Here is a tiny trained network, its code and every weight. The questions are about switching its units off for an input and a class, where a switched-off unit gives its printed mean instead of its output.

import numpy as np


def w(rows, s, z=0):
    codes = np.array(rows[::2]) - 128.0
    scale = np.full(codes.shape[1], s)
    scale[-1] = z or s
    return codes * scale


def f(y):
    return y / 2 * (1 + np.tanh(0.7978845608 * (y + 0.044715 * y**3)))


def log_softmax(a):
    a = a - a.max(-1, keepdims=True)
    return a - np.log(np.exp(a).sum(-1, keepdims=True))


def net(x, mask):
    res = np.array(x, float).reshape(1, 5) / 4 @ E
    y = f(res @ A[0][:, :-1].T + A[0][:, -1])
    res = res + np.where(mask, y, B[0][:, -1]) @ B[0][:, :-1]
    return log_softmax(res[-1] @ U[:, :-1].T + U[:, -1])


A, B = {}, {}
E = w([
[143,36,136,23],'x0',
[127,129,129,126],'x1',
[91,120,254,139],'x2',
[127,128,127,128],'x3',
[17,76,93,163],'x4',
],0.009)
A[0] = w([
[192,160,151,111,254],'N0',
[132,127,115,129,170],'N1',
[138,58,132,56,181],'N2',
[171,146,138,119,189],'N3',
[140,68,130,77,170],'N4',
[181,152,150,117,214],'N5',
[112,124,117,126,116],'N6',
[140,133,71,119,250],'N7',
[127,151,128,163,215],'N8',
[128,131,134,129,85],'N9',
[158,125,136,111,118],'N10',
[91,127,255,131,183],'N11',
[143,103,148,111,125],'N12',
[19,81,90,149,186],'N13',
[126,169,127,183,254],'N14',
[125,138,130,128,152],'N15',
],0.024,0.0071)
B[0] = w([
[224,47,81,118,216],'N0',
[137,154,109,106,142],'N1',
[51,58,95,45,217],'N2',
[207,110,172,62,176],'N3',
[61,82,117,60,197],'N4',
[164,41,64,188,195],'N5',
[98,130,118,142,134],'N6',
[153,208,38,69,199],'N7',
[170,171,131,183,180],'N8',
[119,118,138,136,123],'N9',
[131,97,142,96,147],'N10',
[99,34,254,208,253],'N11',
[108,81,123,118,152],'N12',
[30,250,174,130,243],'N13',
[207,203,138,211,214],'N14',
[140,133,122,141,135],'N15',
],0.036,0.018)
U = w([
[233,170,65,143,251],'0',
[155,106,55,55,53],'1',
[132,255,105,151,131],'2',
[53,189,89,74,142],'3',
[206,103,173,207,151],'4',
[125,37,159,116,16],'5',
[114,189,219,205,86],'6',
[35,123,205,117,149],'7',
],0.0057,0.0021)

Each question gives the input, the list of numbers given to net, and the class t.
The units are the neurons (one row each of A and B). Each row of codes is followed by its name. A weight is (code - 128) times the scale printed after its matrix; where a second scale follows, it is the last column's (A, B and U).
mask holds one flag per neuron, in row order. A switched-off neuron (its flag False) gives its mean, the last column of its row in B, instead of its output. The means were averaged over made-up inputs and are rounded, as every weight is.
A unit's drop is (log p(t) with every unit on - log p(t) with that unit switched off) / (log p(t) with every unit on - log p(t) with every unit switched off).
The circuit of an input: a set's keep is (log p(t) with only the set's units on - log p(t) with every unit switched off) / (log p(t) with every unit on - log p(t) with every unit switched off). Starting from the 12 units with the biggest drops (on a tie, the unit counted first), units are removed one at a time, each time the one whose removal leaves the highest keep (on an exact tie, the one counted first), for as long as the keep stays at least 0.8.
circuit, biggest first: the units of the circuit, biggest drop first
most important unit: the unit with the biggest drop
top k neurons: the k neurons with the biggest drops, biggest first
drop of u: that unit's drop, to one decimal
input [2,2,-5,6,1], class 3: most important unit : N0
input [-5,-5,3,1,1], class 6: top 2 neurons : [N0, N5]
input [6,8,-1,-3,-1], class 1: top 2 neurons : [N11, N13]
input [-8,0,0,-7,1], class 2: top 3 neurons : [N11, N0, N5]
input [0,7,-3,0,8], class 2: top 2 neurons : [N2, N11]
input [7,1,0,-3,1], class 3: circuit, biggest first : [N11, N0]
input [7,7,4,7,1], class 7: top 2 neurons : [N0, N5]
input [0,-7,8,-4,2], class 6: top 2 neurons : [N2, N4]
input [-4,-1,-3,-5,-1], class 0: top 2 neurons : [N11, N13]
input [1,-3,-1,-7,7], class 3: top 2 neurons : [N11, N14]
input [1,5,-2,7,-1], class 1: top 3 neurons : [N11, N14, N13]
input [-2,5,7,0,1], class 6: top 2 neurons : [N0, N5]
input [3,0,-2,-4,-2], class 1: drop of N11 : 0.7
input [1,3,-6,1,-2], class 1: most important unit : N14
input [-7,8,0,-8,5], class 2: drop of N11 : 1.1
input [-7,-7,-1,0,5], class 2: drop of N11 : 0.8
input [8,-6,0,-1,-8], class 1: drop of N11 : 1.4
input [8,-4,-4,-1,0], class 1: top 2 neurons : [N13, N11]
